[  7   8  13  12  12  13  12  11  11   8   8   6   4   0  -2  -5  -8  -9
 -10 -10  -9  -8  -7  -4  -2   1   4   5   4   5   5  -3   0  -6] = (211)
[ 53  48  35  31  25  21  20  17  17  18  18  17  17  16  14  12   6   5
   2   5   8  12  18  21  26  30  28  26  23  15   9  -3  -5 -11] = (22)
[-41 -44 -39 -38 -38 -34 -27 -29 -24   8   6   8 -19 -17 -24 -28 -34 -32
 -35 -33 -32 -27 -24 -23 -18 -14  -7   5   5   5   4  -1   4   2] = (199)
at: [26 30 28 26 23 15  9]
(22), 25
at: [5 4 5 5]
(211), 28
at: [1 4 5 4]
(211), 26
at: [-17 -24]
(199), 14
at: [8 8 6]
(211), 10
order: [-11  -5  -3   9  15  23  26  28  30  26  21  18  12   8   5   2   5   6
  12  14  16  17  17  18  18  17  17  20  21  25  31  35  48  53]
(22)
at: [-28 -34]
(199), 16

[  0 -21  17   0  22  28   2   1  -4]  (189)
[ -4 -21  17   0   1  28   2   0  22]  (193)
[  4 -21  17   0  22  28   2   1  -4]  (129)
[  2   0 -21  16  -4   1  22   4  28]  (194)
order: [ 22   0   1   4   2 -21  -4  16  28]
(194)
order: [-21  -4   0   1   2   4  16  22  28]
(194)
order: [ -4   1   2  28  22   0  17 -21   4]
(129)

[  2  11 -18  -1  -1  40]  (189)
[  2  20  29 -17 -16  17]  (22)
[ -1 -10   3   2  14 -15]  (194)
[  3  -1  14 -18  -1  -1]  (216)
at: [ 14 -18  -1  -1]
(216), 3
at: [  3   2  14 -15]
(194), 3
at: [ 3  2 14]
(194), 3

[ 16 -16  17  18  33] -> (22)
[ -4   6 -30   8 -25] -> (92)
[ 33 -16  18  17  17] -> (21)
[ -7  11  38 -21 -40] -> (58)
[ 26  33 -11  25   4] -> (216)
[  9 -33  16  12  -1] -> (193)
[-13  -5 -18 -45 -17] -> (199)
[ 33 -22 -42  -5 -12] -> (189)
[-15   1 -23  34  16] -> (211)
order: [ 16  33 -16  18  17]
(22)
order: [-16  17  17  18  33]
(21)

[ 31 -23  27  21 -35   1  22  31  -9 -27  -1  -4   4 -19 -47] : (83)
[ 25 -29  36  27 -35   9   5  29  -2 -13 -20  -7   4 -19 -45] : (58)
[ 31 -25  23   7 -35   9  22  13 -17 -32  -9  -3  13 -11 -47] : (216)
[ 16 -29   7   6   0  13  -2  30  -5 -26 -40 -14  -9 -14 -11] : (21)
[ 12  41  23  43 -24  18  20  -5 -17 -18 -44  -9 -18   6  -4] : (199)
[ 14  40  36  32 -28  -2   5 -27  -1  -4 -38 -41  -4 -12  20] : (211)
[ 16 -29   7   6   0  13  -2  30  -5 -26 -37 -14  -9 -14 -11] : (92)
[  9  29  12  18 -25  18   4 -14 -17 -13 -31 -41 -18  -2 -20] : (129)
[ 15  20  -5 -17 -18  -1  15 -10   8 -32  -1  -3  13  10  20] : (22)
[  9  -1   7   6   0  16  18  31   8 -14 -42 -38 -13   1   4] : (193)
[ 12  41  19  28  -1  -3  -4 -27  -2 -30 -44 -35 -18 -19  12] : (189)
which: [ 15  20  -5 -17 -18  -1  15 -10   8 -32  -1  -3  13  10  20]
(22)
at: [ 18  20  -5 -17 -18]
(199), 6

[-23  19   4   2   8   0   8  12  18 -11 -27   6  -2   0  10  -5] = (189)
[  0   7   3  11 -11  19  29  -5 -11  -5  -6  -3   3  -2  -1  -1] = (22)
[  0   7   3  11 -11  19  29  -5 -11  -5  -6  -1  -7 -26   7   1] = (199)
[-21  11 -19  -6   3  10  20   1  11  15  14 -12   5  16 -21  23] = (21)
[ 19   3   1  -5 -11  -1  -7  11   7 -11  -6   7  -5 -27   0  29] = (193)
[-27   9   6  -5  12  10  19  18 -11 -23   0   0  -2   8   4   2] = (216)
[-13  10   8   0  -2  14  20  17   9   5  -4   5 -13  -4  10   3] = (129)
[ -5  29   7   7   1 -10 -26 -11  -7   0  -1  -5  19  -6  11   3] = (92)
[-11  10   7  -1  -2  17  20  16  11   6  -7   3 -13  -6  11   5] = (211)
[ -1  19 -27  -7   1  29   7  -6   7  11   3 -11 -11   0  -5  -6] = (58)
order: [-26 -11 -11  -7  -6  -5  -5  -1   0   1   3   7   7  11  19  29]
(199)
at: [ -5  29   7   7   1 -10 -26 -11  -7   0  -1  -5]
(92), 1
at: [ -6   3  10  20   1  11  15  14 -12]
(21), 4
which: [  0   7   3  11 -11  19  29  -5 -11  -5  -6  -3   3  -2  -1  -1]
(22)
order: [-26 -11   1   0  -5   7  19   3  11  -6  -7 -11  29  -1   7  -5]
(199)
order: [  2   4   8  -2   0   0 -23 -11  18  19  10  12  -5   6   9 -27]
(216)
order: [ 29  19   3   1  -5 -11  -1  -7  11   7 -11  -6   7  -5 -27   0]
(193)

[-6 11  9  4 -4]  (21)
[-8  7 12 -2 -1]  (83)
[ -2  12   6   9 -48]  (193)
[-5 11  7  5  3]  (194)
[13 -2 10  2 -3]  (58)
at: [12 -2]
(83), 3
at: [  6   9 -48]
(193), 3
order: [-6 -4  4  9 11]
(21)

[-17 -28  11 -31   2 -17  34  13  -4   7 -29  -3  31 -18 -25  -7  -5  34
  -3  -8 -26  24  40 -18   6  -4   8  -5  -5  10 -44  11  37 -20   3  18
  13] = (58)
[  3  13  -9  23  -6  16  12  -2  15 -14  12  -2  16 -22  18  -3  -3 -14
   9 -18  10  13 -19 -24   9  -7 -11   0  -1 -38  13  -6   0  10 -13  28
   7] = (22)
[ -3   7  45 -16  -7  -7  29  -9  20  38 -22  -4   0  -2  -2  11  -5   9
 -15  19 -21   9 -11 -27  19  -9  -8 -26 -16 -31 -16  11  42 -27 -19  47
   8] = (129)
[-19 -25   7 -23   2 -15  29  12  -4   7 -24  -3  30 -18 -22  -3 -10  34
  -1  -8 -25  29  41 -11   3  -3  -5  10   8  -5 -45  10  25 -15   7  12
  13] = (211)
[ 12  23  16  12  -6   9  -9 -14  13  14   9   0 -24  13  18  10   3 -22
  -6  16  10 -18 -38  -3   7  -2  -1 -19 -13 -11  28  -3  -2   0 -14  13
  -7] = (194)
at: [ 10 -18 -38]
(194), 21
at: [ -1 -19 -13 -11  28  -3  -2   0 -14  13]
(194), 27
at: [-5 10  8 -5]
(211), 27
order: [ -7  13 -14   0  -2  -3  28 -11 -13 -19  -1  -2   7  -3 -38 -18  10  16
  -6 -22   3  10  18  13 -24   0   9  14  13 -14  -9   9  -6  12  16  23
  12]
(194)
order: [  7  28 -13  10   0  -6  13 -38  -1   0 -11  -7   9 -24 -19  13  10 -18
   9 -14  -3  -3  18 -22  16  -2  12 -14  15  -2  12  16  -6  23  -9  13
   3]
(22)
at: [-19 -25   7]
(211), 1
at: [ -1  -8 -25  29]
(211), 19

[ 33   4 -27  24 -25  -3  16  11   5] -> (92)
[ 27 -28 -20 -37  -2 -24   3  -5 -37] -> (83)
[-41 -27  25  24 -25  -3  16  11   5] -> (194)
[ 33  16   5  11  -3 -25   5 -27  24] -> (129)
[ -8  18  12  26  -3 -25   4  11  27] -> (58)
[-25  -3  25  24  12   5 -41  16 -27] -> (199)
at: [-3 25 24]
(199), 2
order: [ 11   5  33   4 -27  24 -25  -3  16]
(92)
which: [ 33   4 -27  24 -25  -3  16  11   5]
(92)
order: [  5 -27 -41 -25  11  24  25  -3  16]
(194)

[  0  -3  -1   4 -49  -7  -2   6  10   2   9  -4 -13   3   4  -2  -3  11
  21   7   2   5   0   9  13  -5  27  10  -2  -6   9] -> (189)
[ -3  -2   3  -7  21   5   2  11  -4   2 -13   3  -3  -4   0   6   4  -3
 -49  -3   7  13  27  -2  27   4  -1   9   2  10   9] -> (211)
[  7  -4   2  21  -2   6  -4  -2   9  27  11   4  -1  -3 -49 -13  -7   3
   9  -3  -3   4  13  10   2   3   0   2  -4  27   5] -> (216)
at: [-1  9  2 10  9]
(211), 27
at: [-13  -7]
(216), 16
order: [  5  27  -4   2   0   3   2  10  13   4  -3  -3   9   3  -7 -13 -49  -3
  -1   4  11  27   9  -2  -4   6  -2  21   2  -4   7]
(216)
order: [  9  -6  -2  10  27  -5  13   9   0   5   2   7  21  11  -3  -2   4   3
 -13  -4   9   2  10   6  -2  -7 -49   4  -1  -3   0]
(189)
order: [  9  10   2   9  -1   4  27  -2  27  13   7  -3 -49  -3   4   6   0  -4
  -3   3 -13   2  -4  11   2   5  21  -7   3  -2  -3]
(211)

[ 32   1  -8  -7 -17  25 -11  -5 -13 -11  -9   5 -17 -10] = (22)
[ 21 -13 -14 -15  15 -14   9  -6  -9 -11 -11  17 -10   6] = (189)
[ 29  10 -20  15 -19  24  -4  -3 -29  28 -13 -11   5 -16] = (216)
[ -7  18  22 -10 -14   5  -5   2   2  -4 -15 -11   0  14] = (211)
[-20  14  11   5 -26   0   9   3   9 -17  29   7  -3  15] = (83)
[-32   1  23 -11  26 -39   5   1   5  11  -8 -20  14   4] = (199)
[ 29 -21 -19 -16  -6   2 -27  -5   5 -29 -11  28 -13  -7] = (129)
[-26   3 -20  14   9 -17   5  -3  29  10  15   0   9   7] = (193)
at: [-17  29   7]
(83), 10
at: [  9  -6  -9 -11 -11]
(189), 7
at: [  5 -29 -11  28 -13]
(129), 9
at: [-15 -11   0  14]
(211), 11
at: [ 15 -14   9  -6]
(189), 5
order: [-26 -20 -17  -3   0   3   5   7   9   9  10  14  15  29]
(193)
at: [ 14   9 -17]
(193), 4

[ 4  7 15 -4  7]  (83)
[ 7  3  7 -4 15]  (189)
[ 1 10  4  4 15]  (58)
[ 1 10  4 11  7]  (216)
order: [ 4 15 -4  7  7]
(83)
at: [ 4  4 15]
(58), 3

